Here is a tiny trained network, its code and every weight. The questions are about switching its units off for an input and a target symbol, where a switched-off unit gives its printed mean instead of its output.

import numpy as np


def w(rows, s, z=0):
    codes = np.array(rows[::2]) - 128.0
    scale = np.full(codes.shape[1], s)
    scale[-1] = z or s
    return codes * scale


def f(y):
    return np.maximum(y, 0)


def softmax(a):
    e = np.exp(a - a.max(-1, keepdims=True))
    return e / e.sum(-1, keepdims=True)


def log_softmax(a):
    a = a - a.max(-1, keepdims=True)
    return a - np.log(np.exp(a).sum(-1, keepdims=True))


def net(x, mask):
    ids = ['βεζηθλμξπστφψω'.index(c) for c in x.split()]
    T = len(ids)
    res = E[ids] + P[:T]
    u = 0
    for l in range(2):
        r = res
        for j in range(3):
            rows = slice(3 * j, 3 * j + 3)
            q, k, v = (r @ M[l][rows].T for M in (Q, K, V))
            z = softmax(np.where(np.tri(T) > 0, q @ k.T / 3**0.5, -1e9)) @ v
            o = O[l][rows]
            res = res + np.where(mask[u + j], z, o[:, -1]) @ o[:, :-1]
        u += 3
        y = f(res @ A[l][:, :-1].T + A[l][:, -1])
        res = res + np.where(mask[u : u + 12], y, B[l][:, -1]) @ B[l][:, :-1]
        u += 12
    return log_softmax(res[-1] @ U[:, :-1].T + U[:, -1])


Q, K, V, O, A, B = {}, {}, {}, {}, {}, {}
E = w([
[72,82,31],'β',
[68,67,43],'ε',
[170,200,184],'ζ',
[70,92,32],'η',
[104,173,177],'θ',
[137,174,193],'λ',
[154,144,188],'μ',
[81,219,187],'ξ',
[89,96,36],'π',
[88,59,48],'σ',
[115,159,180],'τ',
[1,15,83],'φ',
[129,38,177],'ψ',
[4,224,248],'ω',
],0.0071)
P = w([
[179,126,83],'0',
[96,182,92],'1',
[96,170,111],'2',
[91,166,129],'3',
[82,162,148],'4',
[85,153,169],'5',
[82,146,187],'6',
[80,136,205],'7',
[82,126,224],'8',
[78,118,235],'9',
[72,112,254],'10',
],0.0081)
Q[0] = w([
[158,142,100],'0.h1',
[156,87,75],'0.h1',
[151,139,147],'0.h1',
[134,150,124],'0.h2',
[115,129,122],'0.h2',
[129,158,97],'0.h2',
[190,142,129],'0.h3',
[71,71,94],'0.h3',
[253,125,110],'0.h3',
],0.039)
K[0] = w([
[141,90,142],'0.h1',
[107,82,98],'0.h1',
[177,107,135],'0.h1',
[119,147,111],'0.h2',
[141,138,128],'0.h2',
[130,154,76],'0.h2',
[160,161,77],'0.h3',
[96,59,177],'0.h3',
[173,163,2],'0.h3',
],0.035)
V[0] = w([
[132,111,143],'0.h1',
[126,133,119],'0.h1',
[128,187,96],'0.h1',
[179,80,136],'0.h2',
[184,65,145],'0.h2',
[251,1,155],'0.h2',
[180,194,98],'0.h3',
[220,171,88],'0.h3',
[108,247,118],'0.h3',
],0.0075)
O[0] = w([
[113,149,115,119],'0.h1',
[145,106,152,130],'0.h1',
[182,70,161,157],'0.h1',
[140,192,102,82],'0.h2',
[144,176,113,78],'0.h2',
[165,254,85,17],'0.h2',
[72,168,181,60],'0.h3',
[114,206,208,2],'0.h3',
[28,125,157,168],'0.h3',
],0.0068,0.0044)
A[0] = w([
[181,186,118,159],'0.n1',
[254,190,17,48],'0.n2',
[165,63,157,177],'0.n3',
[142,148,119,3],'0.n4',
[107,90,133,169],'0.n5',
[111,161,135,8],'0.n6',
[236,237,152,12],'0.n7',
[158,177,232,46],'0.n8',
[189,193,133,53],'0.n9',
[135,136,127,88],'0.n10',
[194,84,108,95],'0.n11',
[131,95,56,33],'0.n12',
],0.0099,0.0044)
B[0] = w([
[133,156,182,134],'0.n1',
[58,2,241,137],'0.n2',
[80,175,112,245],'0.n3',
[125,109,112,128],'0.n4',
[157,161,121,254],'0.n5',
[113,103,130,128],'0.n6',
[204,70,56,132],'0.n7',
[104,103,104,143],'0.n8',
[172,81,100,130],'0.n9',
[130,123,125,128],'0.n10',
[149,153,91,157],'0.n11',
[112,82,103,169],'0.n12',
],0.024,0.0057)
Q[1] = w([
[111,4,96],'1.h1',
[121,131,23],'1.h1',
[60,182,204],'1.h1',
[151,108,154],'1.h2',
[88,86,42],'1.h2',
[48,105,235],'1.h2',
[149,129,159],'1.h3',
[203,177,115],'1.h3',
[59,81,211],'1.h3',
],0.029)
K[1] = w([
[61,206,54],'1.h1',
[78,243,92],'1.h1',
[65,76,190],'1.h1',
[105,106,117],'1.h2',
[36,203,112],'1.h2',
[214,126,252],'1.h2',
[169,134,176],'1.h3',
[175,82,125],'1.h3',
[111,205,221],'1.h3',
],0.029)
V[1] = w([
[128,142,113],'1.h1',
[204,206,217],'1.h1',
[86,118,46],'1.h1',
[134,162,151],'1.h2',
[47,136,254],'1.h2',
[73,11,93],'1.h2',
[140,99,113],'1.h3',
[92,196,170],'1.h3',
[135,118,123],'1.h3',
],0.0098)
O[1] = w([
[133,102,139,120],'1.h1',
[21,111,208,7],'1.h1',
[208,75,101,176],'1.h1',
[154,107,149,105],'1.h2',
[254,211,121,149],'1.h2',
[94,248,48,220],'1.h2',
[103,143,131,124],'1.h3',
[209,76,110,141],'1.h3',
[125,130,132,125],'1.h3',
],0.01,0.014)
A[1] = w([
[101,77,183,106],'1.n1',
[92,63,130,21],'1.n2',
[152,110,187,65],'1.n3',
[122,71,96,104],'1.n4',
[93,7,169,85],'1.n5',
[171,84,228,100],'1.n6',
[151,20,203,148],'1.n7',
[92,96,132,1],'1.n8',
[113,169,207,171],'1.n9',
[123,115,178,53],'1.n10',
[75,110,157,34],'1.n11',
[117,149,128,214],'1.n12',
],0.011,0.01)
B[1] = w([
[186,104,137,151],'1.n1',
[114,218,154,139],'1.n2',
[132,189,160,134],'1.n3',
[120,174,140,194],'1.n4',
[177,36,189,161],'1.n5',
[125,195,93,151],'1.n6',
[79,144,37,169],'1.n7',
[149,254,156,132],'1.n8',
[130,84,90,161],'1.n9',
[109,87,150,129],'1.n10',
[173,187,128,139],'1.n11',
[103,82,187,255],'1.n12',
],0.027,0.0085)
U = w([
[128,181,149,114],'β',
[86,156,3,71],'ε',
[132,129,152,225],'ζ',
[93,204,146,49],'η',
[26,135,178,253],'θ',
[136,90,172,244],'λ',
[142,218,136,6],'μ',
[126,162,141,112],'ξ',
[139,186,141,87],'π',
[122,132,150,255],'σ',
[124,36,94,87],'τ',
[133,176,145,125],'φ',
[229,124,88,11],'ψ',
[135,159,194,164],'ω',
],0.005,0.0045)

Each question gives the input, a string of symbols that net reads in full, and the target symbol t.
The units are the heads (3 rows each of Q, K, V and O) and the neurons (one row each of A and B). Each row of codes is followed by its name. A weight is (code - 128) times the scale printed after its matrix; where a second scale follows, it is the last column's (O, A, B and U).
mask holds one flag per unit, layer by layer, with each layer's heads first. A switched-off unit (its flag False) gives its mean, the last column of its rows in O or B, instead of its output. The means were averaged over made-up inputs and are rounded, as every weight is.
A unit's drop is (log p(t) with every unit on - log p(t) with that unit switched off) / (log p(t) with every unit on - log p(t) with every unit switched off).
The circuit of an input: a set's keep is (log p(t) with only the set's units on - log p(t) with every unit switched off) / (log p(t) with every unit on - log p(t) with every unit switched off). Starting from the 12 units with the biggest drops (on a tie, the unit counted first), units are removed one at a time, each time the one whose removal leaves the highest keep (on an exact tie, the one counted first), for as long as the keep stays at least 0.8.
circuit, biggest first: the units of the circuit, biggest drop first
most important unit: the unit with the biggest drop
top k neurons: the k neurons with the biggest drops, biggest first
k most important neurons of layer l: the k neurons of layer l with the biggest drops, biggest first
heads that matter: for each layer, one digit per head in row order, 1 if its drop is at least 0.15 and else 0, layers parted by /
input σ θ φ ε θ, target μ: heads that matter -> 011 / 010
input μ η θ β λ ψ, target θ: top 3 neurons -> [0.n3 0.n7 0.n11]
input φ β τ τ τ θ β μ φ θ λ, target ψ: circuit, biggest first -> [0.h3 1.h1 0.n12 1.h2]
input θ τ φ λ τ τ ω μ ξ, target ε: top neuron -> [0.n3]
input μ φ ζ φ ζ φ τ τ μ ω, target θ: heads that matter -> 011 / 110
input λ μ ε θ φ ζ ζ φ β, target ε: circuit, biggest first -> [0.h3 0.n3 0.n12 1.h2]
input θ ψ φ μ σ η θ μ, target ε: 3 most important neurons of layer 0 -> [0.n12 0.n1 0.n3]
input μ μ ξ τ β σ σ ω φ, target ψ: top 2 neurons -> [0.n3 0.n5]
input ζ φ ζ φ φ μ θ θ, target ω: top 2 neurons -> [0.n7 1.n5]
input μ φ θ ζ ζ λ, target θ: circuit, biggest first -> [0.h3 0.h2 0.n7 1.h2]
input θ ψ η φ μ μ ω, target ε: top 2 neurons -> [1.n7 1.n6]
input σ ε π φ θ θ, target μ: circuit, biggest first -> [0.n2 0.h2 1.h2 0.h3]
input σ θ μ ξ τ μ μ, target μ: heads that matter -> 010 / 010
input β ξ φ β ζ λ λ π μ φ, target ε: circuit, biggest first -> [0.n3 0.h3 1.h2 0.n11]
input φ μ φ ζ, target ψ: top 4 neurons -> [0.n2 0.n12 0.n5 1.n12]
input μ ψ σ σ ξ λ φ θ λ φ φ, target ε: most important unit -> 0.h3
input φ π β τ μ π π ζ ζ, target ψ: top 3 neurons -> [0.n2 0.n12 1.n12]
input σ θ η θ φ φ ε σ, target ε: top 3 neurons -> [0.n3 0.n12 1.n5]
input θ ω μ β ω θ φ λ, target ε: top 3 neurons -> [0.n3 1.n7 0.n12]
input λ θ θ λ, target λ: circuit, biggest first -> [1.n5 0.h3 0.h2 1.h2]
input λ θ θ φ φ τ λ, target λ: most important unit -> 1.n5
input φ φ ζ ω, target ψ: top 2 neurons -> [0.n2 0.n12]
input θ λ σ π ζ τ η μ, target ε: top 3 neurons -> [1.n7 0.n12 0.n3]
input σ φ θ η μ φ σ ξ θ ψ, target θ: heads that matter -> 001 / 110
input φ θ μ, target ψ: top 3 neurons -> [0.n2 0.n12 1.n12]
input φ ψ θ θ β ω σ ξ φ ξ μ, target ψ: 3 most important neurons of layer 0 -> [0.n2 0.n12 0.n5]
input σ τ φ η φ β φ μ λ, target μ: top 2 neurons -> [0.n2 0.n5]
input τ θ θ θ μ θ θ, target τ: top 4 neurons -> [0.n7 1.n5 0.n3 1.n7]
input φ σ ζ μ ω ε ζ μ ω φ, target ψ: top 2 neurons -> [0.n3 1.n12]
input ζ ζ ψ ξ, target ω: most important unit -> 0.n7
